Every row comes from one small tree of marks. Brackets hold a mark, then the marks that hang from it, in alphabetical order. Every link used is in the known rows. Which tree was each row made from?
Known rows:
(mopafi (favome (makud refil) (vufal tumif))): [ 1.66 -0.78  0.38 -1.10 -0.92  0.34  1.13 -2.42 -0.85 -0.01 -0.23  1.06
 -1.44 -2.16  1.69 -1.28  0.39  1.24 -1.26 -0.24]
(refil (mopafi (favome makud vufal))): [ 0.69 -0.55  0.73  2.86  0.35 -0.87 -0.06 -5.95 -0.93 -1.24 -1.70 -0.37
 -2.36  1.71  1.62 -1.01 -0.41  0.48 -1.08  0.36]
(makud (refil (mopafi (favome (vufal tumif))))): [ 0.42  0.06  4.10  3.57  0.08  0.17  0.40 -2.97 -2.20  0.04 -2.66 -0.77
 -0.65 -0.34  1.05  0.12  0.87  0.31 -1.89  1.10]
(tumif (favome (makud refil)) mopafi vufal): [ 0.50 -0.53 -0.23 -3.60  0.68  2.05  3.34  1.43 -0.03 -1.86  1.65 -1.51
  0.64 -2.56  0.99  2.11 -1.01 -3.53 -2.66  0.87]
(zefu makud (refil (mopafi (favome vufal)))): [ 0.39 -0.59  3.30  6.25  1.70 -2.45 -0.14 -4.49  0.32 -0.60  0.97 -2.04
 -1.15  0.54 -1.63  2.25 -1.29  0.64  1.28 -1.21]
(tumif (mopafi (favome refil))): [ 2.39 -0.52 -0.45 -0.68 -0.77 -0.92  0.09  0.90 -0.85  1.04  1.66 -1.05
 -0.26  0.00 -0.74  0.26  1.54 -0.69 -1.35 -1.19]
(favome (makud refil)): [-0.18 -0.56  3.19 -2.02  0.03 -0.35  0.40 -1.50 -2.00 -0.58 -1.35  0.32
  0.85 -0.13  3.88 -1.04 -0.72 -0.54  1.42  2.71]
(zefu refil): [ 0.39  0.14  2.41  3.10  1.32 -2.41  0.01 -1.32  0.33 -0.77  0.50 -1.04
  0.53  0.36  0.61  0.79 -0.99  0.26  1.68 -0.32]
(refil (mopafi (favome makud (vufal tumif)))): [ 0.79 -0.54  1.10  2.97  0.16 -0.82 -0.11 -5.58 -1.20 -1.33 -1.63 -0.19
 -2.69  0.93  2.19 -1.42 -0.18  0.92 -1.28 -0.21]
(refil mopafi): [ 0.27 -0.03  2.59  4.72  0.97 -1.70 -0.84 -4.87 -1.47 -1.52 -2.25 -1.96
 -1.91  3.23  1.96 -0.06 -0.61 -0.54 -0.29  0.64]
(vufal (tumif (mopafi favome) zefu)): [ 0.92 -0.20 -0.15 -0.59 -0.44 -1.57 -0.77  1.54 -0.46  0.67  1.35  0.30
 -1.06 -1.00  1.57 -0.23  1.68  1.54  0.27 -2.70]
(refil (mopafi favome)): [ 1.43  0.03  1.22  4.84  1.13 -1.53 -0.71 -5.02 -1.17 -1.18 -1.58 -1.12
 -2.20  3.25  0.99 -0.71 -0.21  0.48 -0.99 -0.10]
(favome (makud refil) vufal): [-0.78 -1.10  2.11 -2.63 -1.45  0.71  1.65 -2.98 -0.98 -0.27 -1.69  0.26
 -0.22 -2.36  2.62  0.19 -0.48 -0.77 -0.26  2.27]
(zefu makud (refil mopafi)): [-0.24 -0.41  4.64  6.38  2.11 -2.93 -0.60 -3.87 -0.21 -0.93  0.60 -2.54
 -0.50  1.28 -0.50  2.32 -1.66  0.08  2.39 -0.59]
(refil (mopafi (favome makud))): [ 0.96 -0.27  1.26  3.21  1.06 -1.41 -0.64 -5.24 -1.39 -1.40 -1.54 -0.34
 -1.88  2.79  2.23 -1.57 -0.51  0.60 -0.27  0.57]
(favome makud refil): [ 0.81 -1.57  3.46 -4.23 -1.22 -0.18 -0.49 -1.02 -2.55 -0.93 -1.30  1.04
  0.51  0.01  4.48 -1.51 -1.01 -0.04  1.49  2.07]
(mopafi (favome makud refil (vufal tumif))): [ 2.34 -1.49  0.52 -2.67 -1.80  0.48  0.50 -2.12 -1.26 -0.30 -0.27  1.58
 -1.67 -2.04  2.10 -1.62  0.19  1.57 -1.29 -0.71]
(makud (refil (mopafi (favome vufal)))): [ 0.32  0.05  3.75  3.45  0.21  0.16  0.47 -3.34 -1.95  0.14 -2.70 -0.93
 -0.35  0.41  0.47  0.55  0.63 -0.15 -1.75  1.67]
(mopafi favome): [ 3.05 -0.17 -0.88  1.62  0.52 -1.30 -0.09 -2.27 -0.25 -0.33  0.46 -0.48
 -1.78  1.99  0.08 -0.41 -0.08  0.72 -0.64 -1.01]
(mopafi (favome makud)): [ 2.36 -0.57 -0.84 -0.71  0.43 -1.11  0.07 -2.57 -0.58 -0.70  0.53  0.68
 -1.25  1.35  1.85 -1.71 -0.56  0.90  0.36 -0.03]
(vufal (tumif (favome makud refil) mopafi)): [ 2.00 -1.17  1.13 -1.90 -1.13  0.39  0.64  1.41 -1.96 -0.94  0.82 -0.90
 -0.55 -2.91  3.56 -1.05  0.29 -1.43 -0.60 -1.39]
(zefu makud refil): [ 0.53 -0.55  3.57  4.15  1.63 -2.83 -0.16 -1.87  0.33 -0.49  1.87 -2.33
 -0.07  0.42 -0.84  2.69 -1.72 -0.07  2.82 -1.00]

Which tree is each row?
[-1.30 -1.00  2.87 -1.11 -1.13  0.64  1.32 -4.33 -1.38 -0.56 -2.52  0.08
 -0.52 -1.78  2.86 -0.11 -0.44 -0.68 -0.57  2.58]  (favome (makud (refil mopafi)) vufal)
[-0.91 -0.69 -2.17 -5.95  0.76  1.11  2.01  2.10  1.45 -1.55  2.13  0.19
  0.68 -1.40  1.31  2.77 -1.05 -1.92 -0.49  0.02]  (tumif (favome makud) mopafi vufal zefu)
[ 0.36 -1.37  3.33  0.75 -2.12  0.59  0.09 -4.08 -1.61 -0.60 -2.95 -0.90
 -1.68 -0.39  1.03  1.13 -0.05 -0.43 -2.18  0.66]  (favome (refil mopafi) vufal)
[-1.40 -0.42  0.97 -0.20  0.67 -2.80 -0.78  1.83  1.10  1.62  2.85 -0.93
  1.37 -0.24 -1.42  3.40  0.62  0.17  3.21 -1.48]  (tumif mopafi (zefu makud refil))
[ 1.55 -0.28 -1.72 -1.17  0.86  1.22  2.90  1.07  0.93 -2.06  2.29 -2.86
 -0.82 -1.10 -0.71  3.18 -0.99 -3.67 -3.43 -1.03]  (tumif favome mopafi vufal)
[ 1.52 -0.76 -0.13 -1.24 -0.71  0.28  1.21 -2.97 -0.51  0.09 -0.35  0.80
 -1.04 -1.06  0.84 -0.65  0.09  0.61 -1.08  0.58]  (mopafi (favome (makud refil) vufal))
[ 1.10 -0.29  0.73  4.54  0.42 -0.98 -0.13 -5.75 -0.71 -1.02 -1.75 -1.19
 -2.78  2.17  0.35 -0.11 -0.06  0.36 -1.82 -0.35]  (refil (mopafi (favome vufal)))
[-0.53 -1.93  3.44 -2.61 -2.26  0.82  0.27 -4.50 -2.15 -1.07 -2.86  0.73
 -0.97 -1.35  3.57 -0.71 -0.73 -0.20 -0.72  2.04]  (favome makud (refil mopafi) vufal)
[-0.67 -0.08 -0.01 -1.28  2.13  0.42  1.54  0.43  2.21 -2.51  0.87  0.12
  0.53 -0.37  0.38  3.81 -2.42 -0.28  0.29 -0.34]  (tumif favome vufal (zefu refil))
[ 0.42 -0.48  1.60 -1.34  1.46  2.08  2.70 -1.96 -0.55 -3.44 -0.84 -0.93
 -0.44 -0.64  2.63  1.44 -2.59 -2.35 -2.05  1.92]  (tumif (favome (makud (refil mopafi))) vufal)
[-0.20 -0.33 -1.06 -2.60  1.00 -0.90  0.62  1.61  1.78  0.36  3.37 -0.13
 -0.69  0.29 -2.40  4.26  0.32  0.79 -0.64 -1.93]  (tumif (mopafi favome) vufal (zefu makud))
[ 0.37 -0.17 -2.14 -1.96 -0.10 -1.75 -0.72  1.53  0.69  1.67  1.85  0.35
  0.23  0.88 -0.75  1.23  1.77  0.69  0.76 -1.46]  (tumif (mopafi favome) zefu)
[ 1.30 -1.51  3.02 -1.33 -2.87  0.75  0.41 -1.36 -1.61 -0.35 -1.59 -0.34
 -1.85 -2.85  1.86  0.64  0.33  0.25 -1.97 -0.92]  (favome refil (vufal tumif))
[ 2.88 -1.08 -0.03 -0.49 -1.48  0.25  0.46 -2.38 -0.58  0.18 -0.36  0.16
 -1.75 -0.28 -0.45  0.31  0.34  0.75 -2.11 -0.84]  (mopafi (favome refil vufal))
[ 0.42  0.29  2.50  5.47  1.91 -2.41 -0.34 -3.47 -0.07 -0.96 -0.29 -0.72
 -0.20  1.30  0.22 -0.03 -0.60  1.10  0.72 -0.41]  (zefu (refil (mopafi favome)))
[ 2.04 -0.65  1.05 -0.92 -0.96 -0.89 -0.11  1.00 -1.73  0.03  1.21 -0.11
 -1.15 -1.94  2.47 -1.53  1.27  0.72 -0.73 -2.03]  (vufal (tumif (mopafi (favome makud refil))))
[ 2.25 -1.47 -0.02 -2.81 -1.59  0.44  0.57 -2.60 -0.83 -0.16 -0.33  1.33
 -1.28 -0.97  1.29 -1.04 -0.10  0.95 -1.10  0.10]  (mopafi (favome makud refil vufal))
[ 1.35 -0.88  1.62 -1.12 -0.64  0.11 -0.54  0.75 -1.38 -1.04 -0.69  0.08
 -0.82 -1.14  3.50  0.12 -0.26  0.35  0.60 -1.39]  (vufal (tumif (favome refil) zefu))
[ 0.04 -0.74  0.47 -0.14 -1.49 -0.51  0.35 -2.09  0.25 -0.37 -0.77 -0.39
 -2.41 -1.62  1.51  1.24  0.20  0.67 -0.62 -1.56]  (favome (vufal (tumif zefu)))
[ 0.56  0.24  4.09  3.69  0.71 -0.24  0.05 -2.83 -2.29  0.02 -2.59 -0.90
 -0.02  1.17  0.91  0.12  0.55 -0.05 -1.16  1.84]  (makud (refil (mopafi favome)))
[ 0.05 -1.40  4.52 -1.97 -0.78 -0.25 -0.93 -2.99 -3.10 -1.40 -2.53  0.82
  0.11  0.90  4.84 -1.92 -0.97  0.10  0.96  2.47]  (favome makud (refil mopafi))
[-0.70 -0.49  3.93 -0.40  0.34 -0.46  0.12 -2.89 -2.39 -0.90 -2.21  0.19
  0.53  0.51  4.09 -1.27 -0.71 -0.42  1.11  2.99]  (favome (makud (refil mopafi)))
[ 0.29 -2.09  2.45 -5.28 -3.31  0.98  0.82 -0.51 -1.97 -0.11 -0.57  0.99
 -0.70 -4.49  3.68 -0.96  0.48  0.00 -0.94  0.04]  (favome makud refil (vufal (tumif mopafi)))
[-0.62 -0.16 -1.69 -1.14 -0.13 -1.81  0.02  1.26  1.88  1.92  2.41  0.72
  0.91 -1.38 -1.99  2.05  1.69  1.19  0.87 -1.92]  (tumif (mopafi (favome vufal)) (zefu refil))
[ 0.95 -0.61  4.30  4.07  0.92 -1.04 -0.25 -3.10 -1.75  0.05 -0.59 -2.37
 -0.99  1.47 -0.38  2.14 -0.56 -0.59  0.45  0.56]  (zefu (makud (refil (mopafi favome))))
